Here is a tiny trained network, its code and every weight. The questions are about switching its units off for an input and a class, where a switched-off unit gives its printed mean instead of its output.

import numpy as np


def w(rows, s, z=0):
    codes = np.array(rows[::2]) - 128.0
    scale = np.full(codes.shape[1], s)
    scale[-1] = z or s
    return codes * scale


def norm(h):
    return h / np.sqrt((h * h).mean(-1, keepdims=True) + 1e-5)


def f(y):
    return y / 2 * (1 + np.tanh(0.7978845608 * (y + 0.044715 * y**3)))


def log_softmax(a):
    a = a - a.max(-1, keepdims=True)
    return a - np.log(np.exp(a).sum(-1, keepdims=True))


def net(x, mask):
    res = np.array(x, float).reshape(1, 3) / 4 @ E
    u = 0
    for l in range(4):
        y = f(norm(res) @ A[l][:, :-1].T + A[l][:, -1])
        res = res + np.where(mask[u : u + 5], y, B[l][:, -1]) @ B[l][:, :-1]
        u += 5
    return log_softmax(norm(res)[-1] @ U[:, :-1].T + U[:, -1])


A, B = {}, {}
E = w([
[128,194,61,32,159,214,33,89],'x0',
[161,29,74,94,3,175,122,186],'x1',
[108,62,95,148,155,188,206,96],'x2',
],0.0067)
A[0] = w([
[100,190,93,129,152,82,246,195,69],'0.n0',
[74,178,187,113,35,69,222,21,211],'0.n1',
[206,84,121,108,74,99,227,186,6],'0.n2',
[84,144,194,154,173,153,196,91,58],'0.n3',
[53,255,57,137,126,141,69,203,72],'0.n4',
],0.0054,0.0016)
B[0] = w([
[102,64,3,72,45,207,222,41,176],'0.n0',
[160,92,110,118,61,73,57,62,233],'0.n1',
[57,117,121,156,142,66,59,192,250],'0.n2',
[118,124,159,53,136,100,111,106,223],'0.n3',
[145,145,34,186,105,133,135,130,244],'0.n4',
],0.0062,0.0023)
A[1] = w([
[168,96,175,207,135,7,126,33,97],'1.n0',
[170,30,126,161,166,135,146,145,30],'1.n1',
[154,123,25,107,140,97,203,254,250],'1.n2',
[174,139,214,195,194,77,124,100,2],'1.n3',
[165,92,104,95,94,232,37,183,94],'1.n4',
],0.0071,0.001)
B[1] = w([
[178,152,103,33,38,162,120,204,254],'1.n0',
[2,74,58,195,215,158,64,105,161],'1.n1',
[179,152,153,239,101,111,99,77,191],'1.n2',
[111,120,48,154,57,115,195,155,174],'1.n3',
[130,143,151,101,86,57,222,130,246],'1.n4',
],0.006,0.0055)
A[2] = w([
[136,108,208,157,105,93,88,210,35],'2.n0',
[112,138,47,165,215,67,46,215,205],'2.n1',
[122,233,125,107,185,178,128,72,51],'2.n2',
[147,157,128,165,235,255,209,67,3],'2.n3',
[62,53,48,137,89,129,241,110,128],'2.n4',
],0.0062,0.0017)
B[2] = w([
[183,154,163,103,210,63,85,117,165],'2.n0',
[83,79,178,197,9,132,146,103,169],'2.n1',
[117,88,92,179,164,105,146,94,190],'2.n2',
[119,85,125,97,182,72,58,181,172],'2.n3',
[108,208,169,106,151,210,119,50,255],'2.n4',
],0.011,0.0057)
A[3] = w([
[182,90,184,119,190,132,36,212,27],'3.n0',
[209,70,78,185,140,63,62,179,70],'3.n1',
[158,202,96,100,59,106,161,219,4],'3.n2',
[134,165,131,43,160,217,148,84,31],'3.n3',
[57,122,87,253,104,168,129,120,73],'3.n4',
],0.0067,0.002)
B[3] = w([
[53,68,147,169,174,86,79,98,158],'3.n0',
[105,102,179,116,178,184,153,200,219],'3.n1',
[180,123,47,120,109,118,191,132,252],'3.n2',
[84,118,244,88,181,162,181,208,253],'3.n3',
[117,140,87,181,106,151,107,27,230],'3.n4',
],0.011,0.0036)
U = w([
[242,175,49,79,37,139,191,182,214],'0',
[99,149,77,230,38,198,97,16,186],'1',
[92,172,238,34,147,254,187,140,168],'2',
[105,79,73,112,238,119,73,131,51],'3',
[132,80,250,168,92,82,59,233,6],'4',
],0.011,0.0021)

Each question gives the input, the list of numbers given to net, and the class t.
The units are the neurons (one row each of A and B). Each row of codes is followed by its name. A weight is (code - 128) times the scale printed after its matrix; where a second scale follows, it is the last column's (A, B and U).
mask holds one flag per neuron, layer by layer. A switched-off neuron (its flag False) gives its mean, the last column of its row in B, instead of its output. The means were averaged over made-up inputs and are rounded, as every weight is.
A unit's drop is (log p(t) with every unit on - log p(t) with that unit switched off) / (log p(t) with every unit on - log p(t) with every unit switched off).
The circuit of an input: a set's keep is (log p(t) with only the set's units on - log p(t) with every unit switched off) / (log p(t) with every unit on - log p(t) with every unit switched off). Starting from the 12 units with the biggest drops (on a tie, the unit counted first), units are removed one at a time, each time the one whose removal leaves the highest keep (on an exact tie, the one counted first), for as long as the keep stays at least 0.8.
circuit, biggest first: the units of the circuit, biggest drop first
most important unit: the unit with the biggest drop
top k neurons: the k neurons with the biggest drops, biggest first
top k neurons in layer l: the k neurons of layer l with the biggest drops, biggest first
input [3,-8,3], class 3: most important unit	2.n3
input [6,-8,0], class 1: circuit, biggest first	[2.n1, 2.n2]
input [-1,8,7], class 1: top 2 neurons	[1.n2, 1.n1]
input [5,1,-7], class 0: top 2 neurons	[1.n4, 1.n1]
input [0,8,-3], class 4: circuit, biggest first	[0.n0, 0.n2, 1.n0]
input [2,0,6], class 3: circuit, biggest first	[2.n3, 1.n0]
input [8,1,-8], class 0: circuit, biggest first	[1.n4, 2.n4]
input [3,1,-7], class 0: circuit, biggest first	[2.n4, 3.n2]
input [-7,0,2], class 2: top 2 neurons in layer 2	[2.n4, 2.n1]
input [3,1,-4], class 0: top 4 neurons	[1.n4, 1.n1, 0.n2, 2.n4]
input [-7,-1,3], class 2: top 2 neurons	[2.n4, 1.n0]
input [-3,6,0], class 4: top 3 neurons in layer 2	[2.n0, 2.n2, 2.n4]
input [-1,6,3], class 1: top 2 neurons	[0.n2, 1.n2]
input [6,8,1], class 2: top 3 neurons	[1.n0, 3.n3, 1.n4]
input [1,-2,6], class 3: circuit, biggest first	[2.n3]
input [1,7,8], class 2: top 3 neurons	[2.n4, 3.n3, 1.n4]
input [-4,7,2], class 1: circuit, biggest first	[1.n1, 3.n4]
input [1,-6,2], class 3: top 2 neurons in layer 0	[0.n2, 0.n0]
input [-8,0,4], class 2: top 2 neurons	[2.n4, 1.n0]
input [-3,-2,-1], class 0: circuit, biggest first	[1.n0]
input [-1,8,-6], class 4: top 2 neurons	[2.n0, 1.n0]
input [-1,8,-3], class 4: top 3 neurons	[2.n0, 0.n2, 0.n0]
